Below is a small trained network, with its code and all its weights. Each question gives an input and a class and asks what happens when units are switched off, that is, made to give their printed mean instead of their output.

import numpy as np


def w(rows, s, z=0):
    codes = np.array(rows[::2]) - 128.0
    scale = np.full(codes.shape[1], s)
    scale[-1] = z or s
    return codes * scale


def norm(h):
    return h / np.sqrt((h * h).mean(-1, keepdims=True) + 1e-5)


def f(y):
    return y / 2 * (1 + np.tanh(0.7978845608 * (y + 0.044715 * y**3)))


def log_softmax(a):
    a = a - a.max(-1, keepdims=True)
    return a - np.log(np.exp(a).sum(-1, keepdims=True))


def net(x, mask):
    res = np.array(x, float).reshape(1, 7) / 4 @ E
    u = 0
    for l in range(3):
        y = f(norm(res) @ A[l][:, :-1].T + A[l][:, -1])
        res = res + np.where(mask[u : u + 14], y, B[l][:, -1]) @ B[l][:, :-1]
        u += 14
    return log_softmax(norm(res)[-1] @ U[:, :-1].T + U[:, -1])


A, B = {}, {}
E = w([
[145,123,253,86,152,127,189],'x0',
[44,14,98,85,205,76,83],'x1',
[103,136,49,79,218,222,87],'x2',
[101,2,202,131,107,122,69],'x3',
[203,107,71,170,123,54,74],'x4',
[95,66,75,122,71,132,168],'x5',
[123,155,115,5,105,92,82],'x6',
],0.0087)
A[0] = w([
[192,179,154,161,185,102,68,10],'L0N0',
[192,152,192,69,186,83,136,31],'L0N1',
[71,6,106,70,214,95,84,149],'L0N2',
[70,173,179,36,168,214,191,126],'L0N3',
[135,124,204,142,120,149,69,252],'L0N4',
[104,74,100,77,219,104,34,160],'L0N5',
[98,172,167,81,24,51,93,104],'L0N6',
[171,52,102,99,179,90,95,57],'L0N7',
[89,102,211,117,56,122,115,54],'L0N8',
[94,120,82,133,66,169,76,119],'L0N9',
[144,188,63,135,79,155,79,109],'L0N10',
[125,166,97,80,110,92,58,63],'L0N11',
[74,157,117,157,148,23,170,138],'L0N12',
[105,131,139,108,175,221,103,39],'L0N13',
],0.011,0.0036)
B[0] = w([
[140,186,77,126,96,199,43,152],'L0N0',
[74,189,138,108,118,132,95,166],'L0N1',
[38,162,157,79,180,175,97,255],'L0N2',
[97,171,135,74,78,7,120,232],'L0N3',
[130,110,191,165,156,161,76,191],'L0N4',
[62,87,143,149,174,129,99,225],'L0N5',
[182,63,173,140,84,76,152,184],'L0N6',
[71,153,170,117,138,106,127,162],'L0N7',
[189,28,113,183,98,113,185,174],'L0N8',
[159,108,91,99,181,107,100,156],'L0N9',
[156,151,80,189,149,118,98,174],'L0N10',
[164,92,180,197,92,160,120,153],'L0N11',
[88,140,160,151,33,106,147,162],'L0N12',
[98,159,166,175,104,49,160,166],'L0N13',
],0.012,0.009)
A[1] = w([
[168,101,134,26,122,99,11,146],'L1N0',
[71,69,58,62,185,66,116,144],'L1N1',
[93,164,94,181,81,82,108,134],'L1N2',
[106,48,39,46,166,152,109,1],'L1N3',
[183,127,191,158,113,165,138,76],'L1N4',
[165,103,67,205,191,147,130,207],'L1N5',
[110,119,26,180,134,170,167,103],'L1N6',
[94,105,122,171,15,44,164,106],'L1N7',
[39,172,153,204,46,102,188,130],'L1N8',
[49,184,101,192,220,155,255,155],'L1N9',
[199,70,184,78,106,69,153,52],'L1N10',
[198,207,113,118,130,120,144,80],'L1N11',
[120,42,109,75,43,149,117,21],'L1N12',
[183,79,21,67,63,127,96,47],'L1N13',
],0.0095,0.0065)
B[1] = w([
[62,158,150,155,136,74,131,201],'L1N0',
[48,177,125,64,130,110,93,234],'L1N1',
[166,115,120,98,104,88,98,207],'L1N2',
[153,175,186,71,66,89,139,132],'L1N3',
[76,134,208,93,106,160,166,147],'L1N4',
[109,153,129,175,145,159,89,206],'L1N5',
[144,150,165,181,121,106,116,154],'L1N6',
[174,132,110,134,123,73,139,244],'L1N7',
[181,81,183,108,93,43,107,254],'L1N8',
[107,98,228,106,74,103,110,212],'L1N9',
[129,170,138,180,55,58,175,172],'L1N10',
[72,153,117,68,98,112,99,167],'L1N11',
[70,246,148,61,87,71,34,124],'L1N12',
[169,131,91,215,99,148,103,135],'L1N13',
],0.012,0.0057)
A[2] = w([
[132,112,29,75,226,220,145,81],'L2N0',
[221,156,105,100,129,97,99,173],'L2N1',
[63,216,92,105,153,144,183,63],'L2N2',
[99,81,170,128,89,98,213,127],'L2N3',
[138,128,147,154,113,85,206,84],'L2N4',
[171,134,77,64,182,214,201,17],'L2N5',
[221,185,70,31,122,151,139,187],'L2N6',
[138,215,149,55,168,128,131,168],'L2N7',
[158,42,119,112,135,149,187,3],'L2N8',
[134,93,97,94,164,141,203,19],'L2N9',
[142,140,212,167,156,180,164,158],'L2N10',
[93,125,51,125,198,108,155,35],'L2N11',
[171,111,5,152,97,134,167,76],'L2N12',
[97,200,84,27,192,93,168,144],'L2N13',
],0.012,0.0061)
B[2] = w([
[86,157,175,73,99,10,166,129],'L2N0',
[78,174,144,147,129,87,72,227],'L2N1',
[140,139,152,74,63,81,145,155],'L2N2',
[225,130,10,112,166,112,114,254],'L2N3',
[186,95,77,136,36,86,130,189],'L2N4',
[88,171,200,214,58,69,82,123],'L2N5',
[70,138,109,100,205,134,107,173],'L2N6',
[72,132,176,81,41,99,132,231],'L2N7',
[45,172,183,107,88,40,80,119],'L2N8',
[125,109,176,135,80,82,73,112],'L2N9',
[88,133,174,116,90,201,211,183],'L2N10',
[78,157,227,85,102,102,156,121],'L2N11',
[185,167,99,215,149,115,157,152],'L2N12',
[74,227,81,93,60,90,76,243],'L2N13',
],0.011,0.0056)
U = w([
[29,227,150,37,131,80,69,211],'0',
[78,53,152,157,214,192,91,122],'1',
[161,83,200,167,113,251,221,76],'2',
[239,84,174,158,22,22,199,152],'3',
[193,83,57,25,227,221,239,2],'4',
[201,232,5,220,138,171,67,89],'5',
],0.013,0.009)

Each question gives the input, the list of numbers given to net, and the class t.
The units are the neurons (one row each of A and B). Each row of codes is followed by its name. A weight is (code - 128) times the scale printed after its matrix; where a second scale follows, it is the last column's (A, B and U).
mask holds one flag per neuron, layer by layer. A switched-off neuron (its flag False) gives its mean, the last column of its row in B, instead of its output. The means were averaged over made-up inputs and are rounded, as every weight is.
A unit's drop is (log p(t) with every unit on - log p(t) with that unit switched off) / (log p(t) with every unit on - log p(t) with every unit switched off).
The circuit of an input: a set's keep is (log p(t) with only the set's units on - log p(t) with every unit switched off) / (log p(t) with every unit on - log p(t) with every unit switched off). Starting from the 12 units with the biggest drops (on a tie, the unit counted first), units are removed one at a time, each time the one whose removal leaves the highest keep (on an exact tie, the one counted first), for as long as the keep stays at least 0.8.
circuit, biggest first: the units of the circuit, biggest drop first
unit that matters most: the unit with the biggest drop
top k neurons: the k neurons with the biggest drops, biggest first
top k neurons in layer l: the k neurons of layer l with the biggest drops, biggest first
drop when u is switched off: that unit's drop, to one decimal
input [-8,-3,-4,-4,-1,5,-5], class 5: circuit, biggest first => L0N10; L0N3
input [2,8,-8,0,-2,-8,3], class 3: circuit, biggest first => L0N6
input [-3,-5,-3,-8,2,-3,2], class 5: circuit, biggest first => L0N10; L0N3
input [-4,1,-7,-5,7,-8,-6], class 5: circuit, biggest first => L0N0; L0N3
input [-7,-1,0,1,-7,5,-7], class 2: top 4 neurons in layer 0 => L0N3; L0N9; L0N12; L0N6
input [-4,1,-7,-7,-3,-8,6], class 3: circuit, biggest first => L0N6; L0N2
input [0,5,-1,1,2,-3,-4], class 1: circuit, biggest first => L0N3; L0N5
input [1,-8,5,6,0,-2,-1], class 2: top 2 neurons => L0N4; L2N10
input [7,2,-8,-8,8,-4,3], class 3: top 3 neurons => L0N6; L0N12; L0N2
input [1,-2,-2,-4,1,-6,-8], class 2: top 2 neurons => L0N3; L2N10
input [-5,6,-8,8,-4,-4,7], class 1: top 2 neurons => L0N2; L0N3
input [-5,-1,-1,-3,-4,1,-1], class 5: top 2 neurons => L0N2; L0N10
input [8,6,-2,8,-6,6,-5], class 1: top 2 neurons in layer 0 => L0N2; L0N8
input [8,-1,0,3,6,2,0], class 2: top 3 neurons => L0N3; L0N4; L2N10
input [0,0,3,-7,4,-5,6], class 5: top neuron in layer 1 => L1N1
input [4,2,5,8,3,-8,-8], class 1: drop when L0N3 is switched off => 0.1
input [4,6,-1,8,4,2,-4], class 1: drop when L0N2 is switched off => -0.1
input [0,-8,-2,5,2,-7,-2], class 2: drop when L0N3 is switched off => 0.1
input [-7,-2,5,3,-3,-7,-3], class 5: drop when L0N2 is switched off => 0.2
input [-7,-2,-4,-5,-2,-6,1], class 5: unit that matters most => L0N10
